[24, 64, 68, 55, 26, 40, 75] ans = 75, 24

[837, 520, 89, 626, 586, 458] ans = 458, 837

[[11, 0, -39, 8, 4, -22, -12],
 [36, -8, -48, 12, -20, -33, -20],
 [9, -14, -48, -15, -1, -24, -15]] ans = -12, 9

[905, -74, -701, -185, -131, 37, 70] ans = 70, 905

[[13, -13, -26, -18, 2, -1],
 [-25, 20, 43, 42, 19, -11]] ans = -1, -25

[242, 39, 21, 112] ans = 112, 242

[43, 16, 83, 31, 60] ans = 60, 43
---
array([-0.090, -0.779,  0.943, -1.425]) result: -0.090, -1.425

array([-198.676, -101.094,  135.608,   15.228,    6.705,   24.032,
       -152.921]) result: -198.676, -152.921

array([[ 0.47, -0.85,  0.48,  0.96, -1.20,  0.31],
       [ 0.68, -0.28,  0.35,  1.17, -0.14,  0.28]]) result: 0.47, 0.28

array([[-0.245,  1.545, -1.322, -1.517],
       [ 0.980,  1.144, -0.599,  1.288],
       [-0.670, -1.005,  0.362, -1.420]]) result: -0.245, -1.420

array([[  96.94, -144.08,   94.77, -133.72],
       [ -24.55, -159.99,  124.67,   98.26]]) result: 96.94, 98.26

array([[-18.1,  13.6,  16.5,   6.6, -21.2,  19.2,  -2.2],
       [-15.7,   8.0,  -5.8,  15.8,  -4.0,   2.1,  10.2],
       [ -9.9,  16.5, -19.6,  17.7,  -0.5,   3.4,   5.6]]) result: -18.1, 5.6

array([[-0.3, -1.3, -1.4,  1.5, -0.5],
       [-0.6, -1.5,  1.3,  0.2, -1.2],
       [-1.5,  0.5,  0.2,  0.1, -1.0]]) result: -0.3, -1.0
---
[[106  84 222 119  93  47  29]
 [215 127 212 113 111 158 216]] out 111

[[1 0 0 1]
 [7 6 7 7]
 [1 1 1 1]] out 6

[[ -61  419   42   42]
 [ 739  907 -395  -41]
 [-251 -749  876  101]] out 907

[[3993 2695 3930 7040]
 [3141 6304 7929 6598]] out 6304

[[ -8   6   1 -13   1   4]
 [  3   8  19  44  17 -42]] out 44

[[12 40 38 58 43 48 15]
 [18 40 38 79 43 34 32]] out 43

[[1779 6320 9186 4591 6956]
 [7916 1088 3177 3962 2472]] out 3177

[[21 38 87 51 22]
 [33 42 51 31  9]] out 51
---
[-10.567   2.218  -3.874  -9.361  14.524  -1.979] value -9.361
[ 0.14 -0.09 -0.01 -0.02] value -0.09
[-141.2  -96.0  -34.7  168.9] value -96.0
[ 1.05  0.16 -0.77 -1.60  1.02] value -0.77
[-0.582 -0.750  1.079 -1.002  0.909] value 1.079
[ 182.04  -89.41 -170.39 -182.04  128.26   36.53] value -182.04
[ 0.098 -0.111 -0.089 -0.075] value -0.111
[  50.914   20.926  -16.225   75.519 -191.805  187.284  -95.876] value -191.805
[ 1.0 -0.4  1.2 -1.8  1.7 -0.8 -0.5] value 1.7
---
[[-58.7 -24.3 -50.3  38.9  -8.6]
 [ -0.2  48.2   9.2 -66.7  75.4]
 [-65.9 -60.0 -76.6  70.3  15.1]]: -60.0

[[ -2.3 -24.3  52.3  55.7 -53.6  20.3]
 [-49.0 -37.4  22.8   6.4  35.5 -87.9]
 [  2.6  14.0   0.9  67.9  12.2   7.1]]: 14.0

[[ -8.7 -32.0 -18.6 -42.4  10.4   8.3 -35.1]
 [ -3.3   3.6  27.4 -31.3 -34.5  23.6  81.2]
 [  0.1   8.8   6.0  13.1  -7.7 -10.2 -65.2]]: 8.8

[[-20.6   8.1 -25.0 -64.8 -77.1  17.8]
 [ 16.1   5.3  -2.1  20.4  13.9 -21.1]
 [  4.0 -17.0   8.5   8.9  37.8 -37.9]]: -17.0

[[-29.2 -24.8  22.1 -42.2  25.3 -31.8  35.3]
 [ 36.7  65.2 -20.8  45.6 -31.3   0.8 -15.8]
 [  4.9  -1.0  -9.5   7.3  -7.8   9.7 -22.4]]: -1.0

[[-14.3  17.7 -86.0 -27.1  25.4]
 [-11.4  17.1 -82.7 -29.1  24.3]
 [ 40.9  29.5 -85.9 -50.6   5.5]]: 29.5
---
[[ 10.278   0.527  -2.370  11.548   7.943  -3.073  -2.039]
 [ -1.989  -0.591   1.779  14.091   2.015  -8.954 -16.342]
 [ 15.919  12.494  12.074  -5.477  16.219  -7.048   1.092]] -> 2.015

[[ 0.091  0.063  0.010 -0.109  0.106  0.105 -0.010]
 [ 0.142  0.094  0.119  0.072  0.096  0.119 -0.121]] -> 0.096

[[  60.3   93.2  -71.3   71.0    0.8 -183.6   42.8]
 [ 144.0 -180.9  -92.6  161.1  -18.7  -71.3   67.8]] -> -18.7

[[ 15.2 -13.7   5.6 -10.7  -9.7]
 [  5.7  -0.9  -6.0  -1.5  13.1]] -> -6.0

[[-1.49  1.08 -1.51 -1.94 -0.25  0.56  1.59]
 [-1.55  1.38  0.91 -1.28  1.50 -0.10 -1.85]] -> 1.50

[[ 0.069  0.027 -0.004  0.023  0.009  0.019]
 [ 0.063  0.050 -0.170  0.035 -0.040  0.153]
 [ 0.003  0.100 -0.119  0.018 -0.010  0.113]] -> 0.035

[[ 111.59  158.33  -40.04   30.59  -68.45]
 [  17.93  -91.02 -144.44 -135.66  -68.02]
 [  91.39  -17.99  -32.32   89.27  -78.12]] -> -144.44
---
[[-20.7  -7.5  36.8 -71.6 -30.1]
 [ 23.2  73.2 -23.6  17.6 -35.1]
 [ 10.0 -27.2 -26.2  64.2  47.6]] result: -26.2

[[-44.8 -47.6 -37.6 -36.2 -35.7 -71.5]
 [-80.3  41.3  79.0 -18.9 -41.0 -55.6]
 [-35.6 -54.6 -23.2 -32.9 -47.2 -52.4]] result: -32.9

[[-28.8  21.1 -29.8  72.7  -3.7  18.9]
 [-36.8   1.3  29.9  53.3  -7.6  27.6]
 [-12.7  16.1 -14.0  34.9   4.0  30.5]] result: 34.9

[[-37.1  -1.6   4.9 -61.1]
 [-64.0  -9.9 -58.8  21.1]
 [-63.8 -83.3  77.2 -13.2]] result: -83.3

[[ 28.6 -56.9  60.1 -41.3  69.5  -0.7]
 [-40.0  15.8  27.7 -46.2 -49.7  35.1]
 [  4.0 -16.3   2.5  14.8  23.3 -35.0]] result: 14.8

[[-39.7  60.8  -6.1  -9.8]
 [ 28.9 -48.8   2.1   9.5]
 [-83.8  24.5  56.8  36.2]] result: 24.5

[[  8.0  62.0  11.2 -16.8   8.6]
 [-20.3  85.6  14.9   2.6  32.0]
 [-26.9  49.9  54.9 -28.5  37.5]] result: 54.9

[[ 53.4  20.3 -67.8  10.8]
 [ 44.5  58.8 -35.1  25.1]
 [ 24.1 -12.6 -40.0   0.7]] result: -12.6
